[[104 142]
 [123 102]
 [124 146]
 [108 141]]
->
[[123 102]
 [108 141]]

[[117 132 128 129 147 129 126 128]
 [121 131 136 133 145 126 131 125]
 [132 129 120 130 116 126 125 136]
 [125 128 122 123 136 134 126 129]
 [126 130 134 133 133 125 130 128]
 [132 128 119 129 116 126 125 135]
 [126 127 122 117 138 139 125 127]
 [114 134 132 132 152 126 127 126]]
->
[[121 131 136 133 145 126 131 125]
 [125 128 122 123 136 134 126 129]
 [132 128 119 129 116 126 125 135]
 [114 134 132 132 152 126 127 126]]

[[131 132 132 127 127 113  99 126 123 148]
 [123 121 131 140 127 116 145 124 127 138]
 [139 138 125 149 132 136 104 120 125  99]
 [116 137 133 141 133 123 121 130 124 139]
 [125 141 134 106 137 102 116 127 136 123]
 [128 144 133 126 137 102 120 124 126 145]
 [134 123 121 148 123 128 123 122 119 156]
 [116 121 136 124 135 126  99 140 119 132]
 [140 127 135 108 138 121 152 118 133 119]]
->
[[123 121 131 140 127 116 145 124 127 138]
 [116 137 133 141 133 123 121 130 124 139]
 [128 144 133 126 137 102 120 124 126 145]
 [116 121 136 124 135 126  99 140 119 132]]

[[145 130 134 135 130 129 136]
 [132 133 128 141 137 133 153]
 [132 133 131 128 134 136 143]
 [135 133 128 128 130 129 153]
 [132 136 128 131 134 133 136]]
->
[[132 133 128 141 137 133 153]
 [135 133 128 128 130 129 153]]

[[125 146 131 131 154 136 126 118 118]
 [125 146 131 131 154 136 126 118 118]
 [125 146 131 131 154 136 126 118 118]
 [125 147 131 131 154 136 126 118 116]
 [125 149 131 131 154 138 120 118 110]
 [125 146 131 131 153 136 126 118 118]
 [125 144 131 131 150 136 126 118 119]
 [125 146 131 131 154 136 126 118 118]
 [125 145 131 131 151 136 126 118 119]
 [125 149 131 131 154 138 124 118 113]]
->
[[125 146 131 131 154 136 126 118 118]
 [125 147 131 131 154 136 126 118 116]
 [125 146 131 131 153 136 126 118 118]
 [125 146 131 131 154 136 126 118 118]
 [125 149 131 131 154 138 124 118 113]]

[[133 155 122]
 [142 127 128]]
->
[[142 127 128]]
---
[[132 154 126 132 155]
 [111 129 133 113 134]
 [120 135 137 121 126]]
->
[132 129 137]

[[122 130 130 116]
 [124 127 157 130]]
->
[122 127]

[[138 118 147 132 134]
 [111 130 117 119 135]
 [139 139 130 137 107]
 [118 127 134 121 139]
 [124 124 116 126 133]]
->
[138 130 130 121 133]

[[152 136]
 [122 105]
 [137 147]]
->
[152 105]

[[153 115 124 129 125]
 [129 132 147 127 125]
 [144 112 134 120 126]
 [137 113 139 138  98]
 [142 139 117 141 127]]
->
[153 132 134 138 127]

[[126 129 131 105 130]
 [124 124 129 117 132]
 [129 129 128 122 126]]
->
[126 124 128]

[[149 139 140 104]
 [135 155 112 122]
 [127 110 147 121]
 [111 116 120 144]]
->
[149 155 147 144]

[[132 152]
 [137 145]
 [111 130]
 [135 121]
 [127 118]]
->
[132 145]

[[121 114 150 126]
 [128 125 132 129]
 [126 131 124 123]
 [128 127 129 129]]
->
[121 125 124 129]
---
[[124 137 143 112 133 132 120 110 137 133 139 140 131]
 [133 124 103 140 129 127 137 145 121 130 120 121 132]]
->
[[140 131 124 137 143 112 133 132 120 110 137 133 139]
 [121 132 133 124 103 140 129 127 137 145 121 130 120]]

[[121 153 130 131]
 [133 103 126 121]
 [124 119 129 114]
 [132 103 127 120]
 [117 151 131 118]]
->
[[130 131 121 153]
 [126 121 133 103]
 [129 114 124 119]
 [127 120 132 103]
 [131 118 117 151]]

[[143 158 136 133 136 147 126 110 132 132 117 122 126 138 150]
 [126 129 128 132 131 138 127 124 130 131 128 123 128 133 133]]
->
[[138 150 143 158 136 133 136 147 126 110 132 132 117 122 126]
 [133 133 126 129 128 132 131 138 127 124 130 131 128 123 128]]

[[154 134 113 103 126 132 126]
 [117 136 117 123 119 133 137]
 [131 136 118 115 114 121 114]
 [120 133 133 132 130 116 137]
 [132 126 140 130 143 142 127]]
->
[[132 126 154 134 113 103 126]
 [133 137 117 136 117 123 119]
 [121 114 131 136 118 115 114]
 [116 137 120 133 133 132 130]
 [142 127 132 126 140 130 143]]

[[133 149 129 127 131 148 135 115 144 153 134 132 107 131]
 [127 129 132 127 129 126 126 128 127 129 130 126 127 128]]
->
[[107 131 133 149 129 127 131 148 135 115 144 153 134 132]
 [127 128 127 129 132 127 129 126 126 128 127 129 130 126]]

[[133 123 118 126 127 123 145 127 141 133 113 127 142 134 127 136]
 [111 111 125 116 111 122 109 104 107 114 119 110 122 109 119 119]]
->
[[127 136 133 123 118 126 127 123 145 127 141 133 113 127 142 134]
 [119 119 111 111 125 116 111 122 109 104 107 114 119 110 122 109]]
---
[[127 131 149]
 [124 132 135]
 [104 125 115]
 [147 119 128]]
->
[[132 135]
 [125 115]]

[[136 131 141]
 [140 153 125]
 [139 123 149]
 [123 103 132]]
->
[[153 125]
 [123 149]]

[[117 109 105 109]
 [118 119 118 102]
 [131 123 120 116]
 [118 128 130 129]]
->
[[119 118]
 [123 120]]

[[135 140 127 157 126]
 [138 142 126 155 124]
 [111 121 136 138 140]]
->
[[142 126]
 [121 136]]

[[139 118 142]
 [124 154 134]
 [137 116 131]
 [101 116 129]
 [106 146 119]]
->
[[154 134]
 [116 131]]

[[126 135 128 123 111]
 [131 132 132 119 103]
 [129 134 132 119 102]
 [130 132 131 119 108]]
->
[[132 132]
 [134 132]]

[[135 116 117 109]
 [113 106 125 114]
 [126 103 136 121]
 [109 134 136 130]]
->
[[106 125]
 [103 136]]
---
[[142 125 107 109]
 [143 139 114 110]
 [136 125 115 114]
 [115 120 156 154]
 [136 127 115 114]]
->
[109 114 125 115]

[[125 130 139 147 147]
 [114 136 151 143 128]
 [127 115 117 128 148]
 [114 124 134 135 143]]
->
[147 143 117 124]

[[110 111 133]
 [112 124 153]
 [123 127 115]]
->
[133 124 123]

[[107 133]
 [132 144]
 [138 118]
 [141 119]]
->
[133 132]

[[138 116 124 115]
 [128 119 128 134]
 [134 127 125 131]
 [113 142 130 139]
 [114 156 114 138]]
->
[115 128 127 113]

[[135 114]
 [140 105]
 [139 131]]
->
[114 140]

[[130 149 126]
 [128 123 131]
 [123 130 128]
 [124 126 123]
 [131 110 125]]
->
[126 123 123]

[[144 101 126]
 [140 128 122]
 [142 113 142]
 [133 106 132]]
->
[126 128 142]

[[118 146 135 134]
 [144 113 137 100]
 [123 144 129 153]
 [116 139 131 126]
 [115 144 130 139]]
->
[134 137 144 116]
